Questions about the row below.
1) Read off the minimum.
2) Read off the entry just right of the centre entry.
 92  101  201  114  255   97   79  162  108   44  147
1) 44
2) 79

data =
[[  0  25 -15  21 -45  16 -27  20]
 [  9   7 -11  -6  -2 -15  10  -5]
 [ 32 -80   2  -9  18   6   2 -42]
 [  8 -17  -6 -22  -7  -6   3  -6]
 [ 29  32 -16  34 -37   6 -21   9]
 [ -8   0  -2  -3   8  -6   4 -10]
 [ -4  18 -10  -9  14 -16  28   4]
 [-21   7 -13  -2  15 -11  14 -11]
 [  3  -3  54 -16  -4 -36 -27   8]
 [-17   7  -6   5  17  22  21  15]
 [ 13   2  10 -22 -10   7  -2   5]
 [ 57 -24 -37  14 -47 -18 -14 -23]
 [-12  12 -17  18 -40  17 -28  14]
 [ -5  24  -8 -18  20 -17  35  12]
 [-21 -49  41 -14   2 -43 -26  -4]]
Report the first entry in reading order.
0
The fourth entry, reading row by row: 21
The bottom-left entry -> -21
Report the second entry on the diagonal from the top-right corner.
10
The 5th-last entry, reading row by row -> -14
Report the 3rd largest entry.
41
Report the entry in the top-right corner.
20
The entry directly below the largest entry -> -12
The last entry, reading row by row: -4
Report the bottom entry of the column that holds the smallest entry.
-49
Report the second entry, reading row by row.
25
The entry directly above 24: 12
Report the first entry of the smallest entry's row.
32
The entry just right of the smallest entry: 2
The entry directly below -47: -40
Report the third entry on the diagonal from the top-right corner.
6
The 3rd-last entry, reading row by row -> -43
The entry directly below the smallest entry is -17
Report the first entry of the largest entry's row.
57
The last entry of the smallest entry's row: -42
The entry just right of the largest entry: -24
Report the third entry in reading order.
-15
Report the second-last entry, reading row by row.
-26
